Here is a tiny trained network, its code and every weight. The questions are about switching its units off for an input and a target symbol, where a switched-off unit gives its printed mean instead of its output.

import numpy as np


def w(rows, s, z=0):
    codes = np.array(rows[::2]) - 128.0
    scale = np.full(codes.shape[1], s)
    scale[-1] = z or s
    return codes * scale


def norm(h):
    return h / np.sqrt((h * h).mean(-1, keepdims=True) + 1e-5)


def f(y):
    return np.maximum(y, 0)


def softmax(a):
    e = np.exp(a - a.max(-1, keepdims=True))
    return e / e.sum(-1, keepdims=True)


def log_softmax(a):
    a = a - a.max(-1, keepdims=True)
    return a - np.log(np.exp(a).sum(-1, keepdims=True))


def net(x, mask):
    ids = ['Ωαηθλμξπστφ'.index(c) for c in x.split()]
    T = len(ids)
    res = E[ids] + P[:T]
    r = norm(res)
    for j in range(2):
        rows = slice(2 * j, 2 * j + 2)
        q, k, v = (r @ M[0][rows].T for M in (Q, K, V))
        z = softmax(np.where(np.tri(T) > 0, q @ k.T / 2**0.5, -1e9)) @ v
        o = O[0][rows]
        res = res + np.where(mask[j], z, o[:, -1]) @ o[:, :-1]
    y = f(norm(res) @ A[0][:, :-1].T + A[0][:, -1])
    res = res + np.where(mask[2:6], y, B[0][:, -1]) @ B[0][:, :-1]
    return log_softmax(norm(res)[-1] @ U[:, :-1].T + U[:, -1])


Q, K, V, O, A, B = {}, {}, {}, {}, {}, {}
E = w([
[62,109,110,211,104,123],'Ω',
[130,104,205,98,199,137],'α',
[116,238,143,85,2,148],'η',
[86,83,175,104,184,160],'θ',
[76,77,170,143,170,81],'λ',
[137,132,156,194,117,26],'μ',
[60,77,142,147,144,119],'ξ',
[71,101,167,128,196,198],'π',
[59,72,125,123,151,69],'σ',
[54,227,112,44,7,220],'τ',
[190,163,228,148,180,151],'φ',
],0.015)
P = w([
[164,86,122,25,43,141],'0',
[55,250,255,128,198,89],'1',
[70,189,160,136,108,141],'2',
[71,175,156,101,88,101],'3',
[229,110,14,164,189,154],'4',
[98,204,89,127,248,107],'5',
[79,107,79,21,194,157],'6',
[133,149,231,86,165,33],'7',
[188,105,140,115,235,78],'8',
[49,150,105,124,206,169],'9',
],0.0075)
Q[0] = w([
[199,50,56,211,179,120],'head 0',
[206,1,105,38,181,163],'head 0',
[37,183,241,78,61,93],'head 1',
[182,31,148,194,245,71],'head 1',
],0.0081)
K[0] = w([
[116,199,203,157,254,70],'head 0',
[118,157,162,164,147,96],'head 0',
[237,16,86,131,45,157],'head 1',
[87,234,58,148,209,115],'head 1',
],0.0098)
V[0] = w([
[58,127,30,229,96,107],'head 0',
[217,221,113,157,79,23],'head 0',
[114,33,112,254,52,11],'head 1',
[55,189,33,198,10,150],'head 1',
],0.0089)
O[0] = w([
[179,109,157,110,149,212,158],'head 0',
[125,222,243,201,74,101,8],'head 0',
[113,114,133,246,174,138,209],'head 1',
[164,162,51,151,220,164,252],'head 1',
],0.012,0.0038)
A[0] = w([
[26,185,94,163,125,201,205],'neuron 0',
[89,37,179,211,179,42,183],'neuron 1',
[90,186,144,105,164,167,242],'neuron 2',
[1,220,151,31,90,171,3],'neuron 3',
],0.0082,0.0027)
B[0] = w([
[152,29,126,98,179,40,254],'neuron 0',
[171,103,186,28,112,229,251],'neuron 1',
[94,129,151,71,155,69,228],'neuron 2',
[246,140,160,233,82,145,223],'neuron 3',
],0.011,0.0064)
U = w([
[116,159,99,195,176,224,171],'Ω',
[64,121,160,113,77,75,128],'α',
[169,99,159,179,142,2,43],'η',
[109,87,113,120,102,70,2],'θ',
[90,109,165,116,72,183,111],'λ',
[97,117,222,210,100,151,200],'μ',
[55,92,163,176,152,89,101],'ξ',
[153,162,54,75,75,141,102],'π',
[101,97,167,125,94,204,116],'σ',
[122,182,107,106,176,43,192],'τ',
[69,147,178,133,68,92,153],'φ',
],0.0096,0.0033)

Each question gives the input, a string of symbols that net reads in full, and the target symbol t.
The units are the heads (2 rows each of Q, K, V and O) and the neurons (one row each of A and B). Each row of codes is followed by its name. A weight is (code - 128) times the scale printed after its matrix; where a second scale follows, it is the last column's (O, A, B and U).
mask holds one flag per unit, heads first, then neurons. A switched-off unit (its flag False) gives its mean, the last column of its rows in O or B, instead of its output. The means were averaged over made-up inputs and are rounded, as every weight is.
A unit's drop is (log p(t) with every unit on - log p(t) with that unit switched off) / (log p(t) with every unit on - log p(t) with every unit switched off).
The circuit of an input: a set's keep is (log p(t) with only the set's units on - log p(t) with every unit switched off) / (log p(t) with every unit on - log p(t) with every unit switched off). Starting from all 6 units, units are removed one at a time, each time the one whose removal leaves the highest keep (on an exact tie, the one counted first), for as long as the keep stays at least 0.8.
units of the circuit, in order: the units of the circuit, biggest drop first
most important unit: the unit with the biggest drop
top k neurons: the k neurons with the biggest drops, biggest first
heads that matter: for each layer, one digit per head in row order, 1 if its drop is at least 0.15 and else 0, layers parted by /
input μ τ θ, target μ: units of the circuit, in order : head 0
input μ λ τ, target ξ: units of the circuit, in order : head 1; neuron 0
input τ τ ξ Ω λ μ σ η ξ, target μ: heads that matter : 11
input Ω Ω π α, target Ω: heads that matter : 01
input η λ η φ π τ ξ Ω φ, target τ: top 3 neurons : neuron 1; neuron 3; neuron 0
input σ σ τ η σ η Ω σ η, target η: units of the circuit, in order : neuron 1; head 1
input ξ π η τ Ω, target π: units of the circuit, in order : head 1; head 0
input α Ω μ Ω τ π θ μ, target τ: units of the circuit, in order : head 1; neuron 3
input η Ω τ η Ω θ π Ω ξ η, target τ: heads that matter : 01
input τ Ω Ω, target τ: heads that matter : 01
input τ π Ω η λ τ Ω φ α, target τ: heads that matter : 11
input φ φ σ η π Ω λ Ω ξ, target Ω: top 2 neurons : neuron 1; neuron 2
input η λ Ω τ τ τ τ λ η ξ, target τ: top 2 neurons : neuron 1; neuron 2
input Ω π τ θ φ, target π: units of the circuit, in order : head 1; neuron 0; head 0
input τ φ μ λ σ ξ σ Ω, target σ: units of the circuit, in order : neuron 1
input σ σ α ξ τ σ ξ Ω Ω, target σ: units of the circuit, in order : neuron 1; head 1
input τ λ σ φ, target τ: top 2 neurons : neuron 1; neuron 2
input σ σ ξ λ η, target η: heads that matter : 00
input σ μ τ π Ω, target μ: heads that matter : 10
input σ α η α μ τ μ Ω θ, target τ: most important unit : head 1
input η λ θ ξ, target η: heads that matter : 11
input π τ μ θ τ Ω σ α σ, target Ω: heads that matter : 01
input σ σ μ σ ξ, target σ: heads that matter : 01
input η Ω ξ μ σ, target Ω: units of the circuit, in order : head 1; head 0
